Each row of numbers stands for one object and depends on some of the facts below. Use the named rows to name the rest.

Some rows with their names:
[ 19  -1  14  26  -1  10   1   4  15   1   7   3 -14  -7  -8] -> toskek
[ -7 -26 -19  -4   2  24   7 -13   4 -10  10 -22  20   1   2] -> nilom
[  7 -11  14 -14  17  -2  -3   2   2   2  -3  -1  -1 -13 -15] -> refen
[  0  25  20  -3 -29 -19  21  -1   3  35 -13  27 -16  66  18] -> baske
[ 13 -10  20  16   2   8   0   0   7   0   4  -2 -16  -9  -6] -> dolal
[-11 -17 -21   5  -4  14   6 -23  11  -7  11 -29  15  -4   6] -> stulor
[ -9   0   8  -6   2 -13   1  -6   9   6   2   0  -4 -24 -12] -> tagun
[ -7  13  24 -10 -20 -22  16 -12 -24  25 -27   6 -14  60  28] -> vodrer
[  6  12   0   7  10   7  -5  11  12 -13  -2   5   7 -10  -1] -> laklil
[ 23   6 -13  13   0   1 -14   8 -10   2   8   2  -4  -9 -13] -> bobugrar
[-20   5  17 -38 -20 -22  15   7 -23  26 -18  26  -3  58  12] -> kladro
[ -2   0  12  -9  14   0  -3   4  -3 -13  -9   1   0  -8   5] -> fuzadrel
[-10 -12   0 -23   3  -7  -8   9   1  -2  17  18  -2 -21 -14] -> niskedus
[ -3   2  15   0   8  -8  -2  -6   5  -8  -6  -6  -5 -14  10] -> pleziru
[ -6  14 -12 -10  -4 -11  -4  13   8   5  13  25  -1 -14 -10] -> grelen
[-11  -3 -25   7  -4   8   8 -22   7  -1   4 -23  13   2  11] -> pustil
[ -1  11  -6  -2   2  -3  -1  12  12   7   4  11   4 -15 -19] -> lepur
[ 23   6 -13  13   2   2 -15   8 -12   3   7   2  -5  -9 -11] -> grevek
[  5  14   1   5   8   4  -4  12   8 -10  -4   7   5  -2   2] -> gimur
[-36  10  12 -17 -40 -26   5   3 -28   5  -6  23  -8  50  41] -> postu
[  8  12   1   8   9   6  -3  10  12 -11  -2   4   7  -9   0] -> pumetos

Facts:
Ξ: uses; φ: sits directly inside; π: belongs to class; β: points at
baske {φ=klilik, π=148}
bobugrar {φ=stulor, π=172}
brakam {Ξ=lubrek, zuder, φ=sotromi, π=565}
brevun {φ=tefluk, π=148}
brukoflir {Ξ=fuzadrel, zuder, φ=noko, π=565}
dolal {Ξ=vodrer, toskek, φ=stulor, π=877}
dratar {Ξ=lubrek, φ=sidegron, π=83}
faskam {Ξ=lubrek, φ=vuskupu, π=687}
fono {Ξ=lubrek, revom, sotromi, φ=stulor, π=172}
fuzadrel {Ξ=dratar, zuder, φ=revom, π=83}
gimur {φ=sidegron, π=83}
grelen {φ=noko, π=515}
grevek {φ=vuskupu, π=172}
guflos {φ=stasik, π=172}
klabre {Ξ=lubrek, pustil, φ=stasik, π=172}
kladro {Ξ=fuzadrel, φ=klilik, π=687, β=parin, stasik}
klibrodrum {Ξ=sotromi, φ=klilik, π=83}
klilik {Ξ=zuder}
kosok {Ξ=baske, skenem, φ=tefluk, π=83}
laklil {φ=stulor, π=83, β=fuzadrel, grelen}
lali {Ξ=kosok, φ=klilik, π=172}
lepur {φ=vuskupu, π=687, β=noko}
lubrek {φ=stasik, π=877}
migru {Ξ=pustil, β=fuzadrel, nurol, sidegron}
nilom {Ξ=refen}
niskedus {Ξ=fuzadrel, φ=sotromi, π=515}
nurol {φ=stasik, π=172}
parin {Ξ=nilom, zuder, φ=sidegron, π=877}
pigrel {φ=vuskupu, π=83}
pleziru {Ξ=lubrek, φ=sidegron, π=83, β=baske, brakam}
plobro {Ξ=lubrek, φ=noko, π=877, β=skenem}
pluruda {φ=revom, π=877}
postu {Ξ=plobro, klibrodrum, φ=klilik, π=565, β=zoka, pluruda}
pumetos {φ=stasik, π=83, β=dratar, stuvo}
refen {Ξ=viskoda, zuder, φ=nilom, π=148}
revom {Ξ=lubrek}
sitrone {Ξ=zuder, φ=nilom, π=148}
skegruklus {Ξ=skuban, φ=sotromi, π=687, β=grevek, baske, sitrone, bobugrar}
skenem {φ=nilom, π=877}
skuban {φ=revom, π=515, β=pigrel}
sotromi {Ξ=revom, β=niskedus, fuzadrel, refen, pluruda}
stasik {Ξ=noko, brakam}
stulel {φ=sotromi, π=687}
stulor {Ξ=guflos, fono}
stuvo {Ξ=fuzadrel, φ=sotromi, π=687}
tagun {Ξ=revom, stulor, φ=stulor, π=687}
toskek {Ξ=baske, φ=nilom, π=877}
truflom {φ=pustil, π=877}
tuplin {Ξ=lubrek, tagun, pleziru, φ=nilom, π=83}
viskoda {Ξ=lubrek, φ=migru, π=83}
vodrer {Ξ=lubrek, φ=klilik, π=877}
vuskupu {Ξ=zuder, fono, β=refen, stuvo, brakam}
zoka {φ=vuskupu, π=877}
zuder {φ=pustil, π=877}

Which object is each row?
A row may be one of the objects named above.
[-13 -15 -23   9  -4  10   6 -28  10  -5  11 -30  14  -7   8] -> sotromi
[  2  25  19  -2 -29 -19  20   0   3  33 -13  25 -15  66  18] -> baske
[  5 -10  11 -15  17  -5  -3   2   2   2  -3   0  -1 -13 -16] -> refen
[ 12  17   5  -1   8  -3   1  11   8   8  -8  11   1  -3 -14] -> brevun
[ -3  -9 -30   9  -6  22   7  -8  13  -5  11 -14  21  10   4] -> sidegron
[ 12   9  12   5 -37 -11   9   4 -24  30  -2  29 -27  70  19] -> lali
[ -8 -35 -14  -5   2  22   4 -16   3 -12  12 -23  16   0   4] -> vuskupu
[ -3  -6 -27   9  -6  20   8  -4   9  -5   7 -11  19  11   4] -> tefluk
[ 12  -6  -1   5   4 -11 -13 -11 -17   5   5 -11 -14 -20  -5] -> fono
[ -9 -12 -23   1  -2  15   7 -14   4  -5   7 -21  18   7   7] -> noko
[ 20   7  10  27   0  10   2   4  16   3   5   3 -12  -5  -9] -> skenem
[ -9 -10  -1 -24   5  -7  -8   9   1   0  17  18  -4 -20 -13] -> niskedus
[  8   6  19  19  -5  11   2  13  20  -8   5  17 -15   1   6] -> kosok
[ -9  -1   7  -5   3 -13   1  -5   9   6   2   0  -5 -22 -13] -> tagun
[-19   2  17 -37 -20 -23  17   7 -23  26 -18  25  -3  57  13] -> kladro
[-37  11  13 -18 -39 -25   5   5 -29   5  -6  23 -10  50  38] -> postu
[  3  14   3  11  11 -15  -4 -18  -1   3 -12 -21  -3 -24  -1] -> lubrek
[-23 -17 -13 -24 -22   0  24 -12 -23   8 -12  -2  12  82  29] -> klilik
[ -3  23 -20  -9  -4 -14  -4  15   9   7  11  24   4 -13 -11] -> skuban
[-15 -14 -17   6  -6   5  10 -29   6  -2   6 -29  12  -1  13] -> revom
[ 12   9  11   3 -35 -10   9   4 -24  31  -2  28 -26  71  20] -> lali
[ -7  11  23 -11 -20 -24  15 -12 -23  25 -25   5 -13  60  28] -> vodrer
[ -3  -8  18   0  10   1  -4  -4   5 -14  -1  -3  -8 -16   6] -> tuplin
[ 12  14   3  -2   8  -2   0  13   9   7  -6  11  -1  -4 -15] -> brevun
[ -4   6  18  -4   9  -7  -3   1  -3  -9 -12   2 -11 -16  10] -> viskoda
[  3  13  -6  -3   3   1  -1  18  12   4   5  16   7 -13 -24] -> skegruklus
[  4   2  14   4   7  -7  -1  -8  -7   4 -13  -9  -9 -10   0] -> plobro
[-22 -13   3 -13  -7   2 -13  20 -16 -22  12  15  -2 -12   5] -> brukoflir
[ -8  -7  13  -9   3 -11   0  -4   6   4   3   1  -5 -24 -13] -> faskam
[-15  21  18 -16 -18 -26  12  -7 -17  13 -26  11  -5  56  38] -> klibrodrum
[-24  -9   1  -5  -7  -2 -14  10 -10 -23  14   5   0 -25   5] -> brakam
[ -8 -11 -16   5  -5  14   9 -13   4  -5   3 -15   6   5   8] -> migru
[  7 -13  12 -18  18   1  -3   7   0   0  -2   2   2 -12 -18] -> sitrone
[  5   0  15   4   6  -8  -1  -7  -6   2 -12 -10  -9 -11   0] -> plobro
[ 11   8  13   4 -35 -11   9   4 -23  30  -2  28 -27  70  19] -> lali
[  9 -13  13  -8  14   9  -3  10 -11  -6  -8  -2  -2  -3  -9] -> parin
[ 17  10  -2  11   9   7  -4   8   4  -1  -5  -2   3  -8 -12] -> zoka
[ 13   6 -10  11   2 -12 -13  -8 -13   6   5 -11 -10 -20  -7] -> guflos
[  5  12   2  10  11 -15  -4 -19  -1   3 -12 -20  -3 -22   2] -> lubrek
[  9   9   4  -4  13  -5  -4   3 -14   0 -17  -8   1  -9  -4] -> zuder
[ -4 -12   8 -19   8  -2  -1  10   1   1   4   8   2 -17 -19] -> stuvo

Now the same objects, written a new way:
Known rows:
[ -7  -1  27  13  30 -24  15 -33  16  -7  22  19   2] -> kosok
[-36  -8  -2  11  75  31  10   8 -18  -9  14  20  18] -> toskek
[ 13   0  22  14  11   5   9 -31  27  25  17  10 -15] -> fuzadrel
[  4   8  -5  -3 -24  13   3  -4  10 -19 -33 -29 -12] -> faskam
[-10  -2  -2 -18  15  38  -9  -3  -6   8 -19  -8  -3] -> plobro
[ -1 -27  24   0  16   5  30  10 -11  25  21 -15   5] -> vodrer
[-13  17   2  -3 -11   4   7  -1  17 -28  -1   3  -2] -> fono
[  5  -7  17 -57 -42 -19 -49   9 -43  24  -7  28 -10] -> migru
[  9   6 -12 -69 -29 -28 -46   5 -43  -5  -7  40 -19] -> sotromi
[  4  21 -32  32 -18 -11  -2  -3  12 -39 -24 -37 -25] -> skegruklus
[-23  -3 -13  35  44  53  25   0   6  -5   8   6  15] -> refen
[  4  13 -16 -66 -23 -13 -34   0 -35  14   5  46  -7] -> vuskupu
[ 19 -15   1 -31 -15 -38  10  24 -54  35  48  42   5] -> klilik
[-11  12  30  30  12 -15  -5 -34  30 -12  16   8 -28] -> laklil
[  7  16 -29  28 -12  -8   0   5   7 -31 -23 -26 -13] -> lepur
[ 13 -28  15  34  34 -27  64  13 -14   9  41 -20   7] -> baske
[ -6  13 -15   8  16  16 -18 -12   9  -8 -21 -19 -23] -> zoka
[  3  16 -10  21 -14 -19  -8   0  23 -22 -11 -19  -6] -> grevek
[ -3   0  -9  28  14  10   6  -4   7 -11  -4 -20  -7] -> brevun
[ 18  -7  -9 -52 -20 -24 -37  13 -50  27  -1  36  -9] -> noko
[ -9   3 -16   9  25  19  -9  -5  -3   3  -8  -7  -3] -> truflom

Which object is each row?
A row may be one of the objects named above.
[ 16  23 -19  10 -22   5   3  -4  21 -14 -26 -27 -22] -> stuvo
[ -1  25  16   3 -33 -23  -6 -14  56   3  -1 -22  -1] -> niskedus
[ -9   3  21  29  14 -14  -2 -25  21   0  13   3 -10] -> gimur
[ 16  -7  -7  37  -7  -7  59  22  -4   9  25 -22  12] -> kladro
[ 18 -15   5 -34 -14 -33   5  23 -50  33  45  40   4] -> klilik
[ -5   3  -1  33 -15 -31  -2  13  28  -9  12 -23  11] -> skuban
[ -7 -21  49  29   9 -22  50   0  12  11  51  10   4] -> klibrodrum
[ 13  -4 -22   1  27  34  -1   4  -8  35  -8  -4 -17] -> zuder
[ 16  -5 -21   2  27  30  -9   0  -8  41  -9  -6 -21] -> zuder
[  0 -25  25   1  22   5  35  13 -10  25  23 -14  12] -> vodrer
[-11   4  10  21 -13 -26   3   7  30 -10  16 -13  17] -> grelen
[ 25 -16   5 -12 -47  28   9   6  29   7 -53 -48  35] -> klabre
[ 34 -27 -17 -20   3  54 -10  16 -13  40 -46 -37  17] -> lubrek
[  7  -7  20 -59 -41 -21 -47   9 -47  15   0  32  -4] -> migru
[  3  11 -14 -64 -22 -10 -38  -2 -35   7  -4  45  -9] -> vuskupu
[-45  -4  36  16  35  33  10 -22  18 -17  26  37  17] -> tuplin
[-14  16 -20   1  -5   6   7   4   1 -42 -16 -10  -8] -> tagun
[ -7  11 -13   9  22  15 -19  -7   8  -6 -20 -16 -20] -> zoka
[  3  17   2  -7 -35   1   7  -4  40  -7 -19 -41 -16] -> brakam
[ 16 -15  11 -56 -38 -30 -52  16 -57  25  -3  28 -13] -> pustil
[-22  13   5 -17  25  18  -8 -21   9 -16 -10  -1 -11] -> dolal
[  0 -15  20  35  13 -49  51  25   1 -10  47 -14  27] -> lali
[-14  10 -15 -60 -10 -19 -41  11 -47 -12   7  59 -10] -> stulor
[ -6 -23  47  26   9 -19  40  -1  11  13  53   9   8] -> klibrodrum
[ 21 -11 -30   1 -14  23  16  20  11  -7 -29 -30  43] -> guflos
[ 23 -14 -29   5 -21  19  14  25  11  -5 -33 -32  47] -> guflos
[ -1  12  -7  13 -11   9  20   1  33  -4   2 -25  10] -> brukoflir
[ -8   8 -16  -1  24  41  -2 -15  13  18 -19  -3  -3] -> parin
[-31  -6 -19  30  81  22  10  16 -29 -13  19  21  14] -> skenem
[ -5  15 -10  11 -15   7  25   3  36   0  -3 -27  11] -> brukoflir
[-10 -12  16  21 -21 -15  60  33  17  -7  35 -31  31] -> postu
[  8  -7 -11 -67 -21 -18 -35  17 -64   9   5  49   1] -> revom
[ 18  -7  -7 -56 -24 -24 -35  14 -52  22   6  37 -10] -> noko

Now the same objects, written a new way:
Some objects and their rows:
[ 34 -22  12   8  23 -13   8 -41 -14 -19  32  -4  34 -19  -4 -11  33  22
   0 -41] -> baske
[ 35 -17  -9  14   7  -4  25 -34 -17 -32  17 -17  30 -35  16   0  33   4
 -18 -60] -> lali
[ 29 -16   2  -6 -18 -30  17 -32 -21 -27  39 -17  14 -24   6  -8  49  36
 -14 -27] -> postu
[ 37 -21  20   6 -15  -2  14 -38 -29 -35  24  -5  14 -42  -3 -19  40  34
  -1 -37] -> vodrer
[ 27  -3 -15  18 -31  -4  31 -24 -23 -23  19 -26  14 -57 -12 -11  32  30
 -17 -30] -> kladro
[  9 -44  15  -1 -17 -49  18 -44  10 -41  45  10  62  -1 -28 -23  -7  43
  -7 -21] -> tuplin
[ 43 -33   6   0 -31 -25  16 -24 -10 -52  33   4  18 -11 -16 -25  16  11
 -19 -33] -> plobro
[ 35 -23   9  15 -33 -13  15 -20  -8 -41  18   7  20 -21 -24 -33  12  12
  -9 -37] -> zuder
[  9 -35   5  14 -23 -41  21 -26  -2 -20  32  13  24   4 -23 -40  -2  49
  -1 -15] -> fuzadrel
[ 16 -32   8   8 -11 -41  20 -25   5 -30  32  18  29   8 -22 -34   4  46
   1 -13] -> gimur
[ 33 -30   1   9 -29 -12  27 -20   4 -37  19   3  25 -27 -24 -27   4  17
 -21 -31] -> parin
[ 20 -35  11   5 -16 -45  13 -26  -6 -33  38  20  29  10 -18 -35   3  46
   3 -17] -> pleziru
[ 13 -36  13   7 -18 -44  18 -24  -3 -27  35  17  26   6 -24 -35   1  42
   2 -17] -> dratar
[ 23 -44  -8 -17 -27 -46  16 -10 -17 -26  17   7  22 -24   8 -23  13 -28
 -37 -33] -> klabre
[ 33 -37 -12 -10 -27 -47  13 -23  -1 -31  20   3  25 -18   6 -21  14 -24
 -32 -40] -> nurol
[ 53 -19  -1 -10 -39 -56  -8 -24 -24 -36  18  -1  27  -1   2 -32  14 -35
 -26 -36] -> guflos
[ 58 -13 -13  12 -31 -32  20   7 -12 -47  19   8  46   0  -4   1   2  -9
 -15 -15] -> bobugrar
[  7 -38   5  18  20 -27  10 -38   9 -34  23  13  21  15 -20 -29   5  49
   7 -39] -> kosok
[ 34  -6 -11 -19 -25 -34  17  -7  -3 -36  34  14  36 -23 -12  -3  -2 -11
 -50 -49] -> grevek
[ 37 -33 -20  27 -25 -19  18 -12   0 -27  34  16  29  -7 -17 -21  23   5
 -28 -36] -> sidegron
[ 29 -51 -33  18 -33 -43  10 -19  13 -19  50  16   9 -26   4 -28  32  15
 -28 -40] -> stasik

Which object is each row?
A row may be one of the objects named above.
[ 35 -18   8   8  22 -11  13 -42 -17 -20  24  -5  32 -24  -1 -10  35  21
   5 -39] -> baske
[ 34 -38  11 -11 -28 -34  -3 -32  -6 -36  21   6   2 -19 -14 -37  16   1
 -17 -31] -> lubrek
[ 63 -24 -23  38 -32 -32  15   4 -22 -36  29  17  36  19 -16  -9  14  13
 -12  -7] -> stulor
[ 33 -26 -19  31 -33 -10  34 -21 -22 -12  28  -1  27 -38  -4 -18  44  37
 -24 -32] -> klilik
[ 14 -49 -11  21 -26 -15  22  11 -23 -14  34  30  20 -15 -12 -26  28   0
 -28 -26] -> migru
[ 50   1 -17  18 -32 -24  14   9 -14 -55  21   2  11  -1 -26  -1  12   4
  -7  -4] -> tagun
[ 46 -34  -4  14  -1 -11  20 -10   3 -59  17  10  17  -6 -18  -6   8  24
  -8 -16] -> dolal
[ 33 -18   4  -5 -22 -29  19 -38 -24 -26  39 -17  12 -28   3  -8  52  38
 -14 -27] -> postu
[ 36 -19   8   8  23 -12  13 -43 -18 -21  32  -8  34 -22   3 -10  30  24
   4 -43] -> baske
[ 22 -15   7 -15 -24 -24  10 -21   1 -47  34  18   9 -24 -28 -19   1  15
 -29 -46] -> zoka
[ 24 -25  21   3 -19 -39  11 -47 -34 -27  50   3  18  -6   5 -25  31  57
   9 -19] -> klibrodrum
[ 14 -49 -11  23 -29 -16  19   6 -22 -13  33  30  20 -17 -12 -22  27   6
 -24 -27] -> migru
[ 32 -27 -28   5 -32 -31  22  -7   0 -27  37  29  29 -17 -19 -21  16  20
 -51 -42] -> vuskupu
[ 26 -18  -8   8 -25 -29  27 -21  11 -25  24  -4  27 -16 -16 -22  20  27
 -27 -27] -> brukoflir
[ 23 -29  18  20   8 -11   3 -48  16 -60  20  -5  43 -14 -33 -13   5   4
  -4 -62] -> skenem
[ 61 -21 -23  36 -37 -32  12   7 -23 -35  26  17  33  24 -16 -12  11  16
 -16 -10] -> stulor
[ 31 -25   0   6 -12 -23   5 -18   9 -32  34  -6  16 -17 -25 -23  22  23
 -18 -22] -> grelen
[ 26  -6 -18 -42 -42  -9 -16 -15   6 -31   6 -38  12  -2 -57 -29  23  30
  18 -40] -> skuban
[ 27   0 -18  14 -26  12  52 -14  15 -52  25 -27  12 -26 -28 -42   4   3
 -16 -33] -> stuvo
[ 45 -28 -21  25 -25  -4  39 -15   1 -41  45   5  31   6 -18 -46  25   1
 -19 -33] -> sotromi
[ 23 -16  -3  11 -19   6  46 -24  27 -33  34 -22  22  -5 -27 -46   4  18
 -14 -25] -> niskedus
[ 10 -43  19  -4 -16 -48  21 -38  12 -41  43  10  61   0 -22 -23  -3  45
  -2 -22] -> tuplin
[ 24 -41  -7  30 -28 -20  12   8 -27 -15  33  30  21 -11 -20 -23  29   1
 -14 -27] -> pustil
[ 35 -28 -22  44 -38 -26  10   1  14 -25  61  23  24 -22  -9 -15  32  15
  -5 -40] -> noko
[ 30  -3 -17 -47 -38  -2 -21 -12   6 -30   2 -38  15  -6 -57 -28  28  35
  16 -42] -> skuban
[ 27 -43 -11 -13 -31 -48   8 -18 -12 -27  24   7  24 -18   9 -27  11 -25
 -34 -31] -> klabre
[ 36 -21   9  10  22 -12  11 -41 -19 -19  30  -2  32 -21   0  -7  34  23
  -1 -41] -> baske
[ 35 -34  -2   4  -9 -29  16 -21   0 -27  43   8  50  -2 -12 -17   4   8
 -17 -25] -> brevun
[ 23 -41  12   6   2  -7  15 -45  26 -60  25   4  50 -24 -32 -14   8   9
  -9 -51] -> toskek

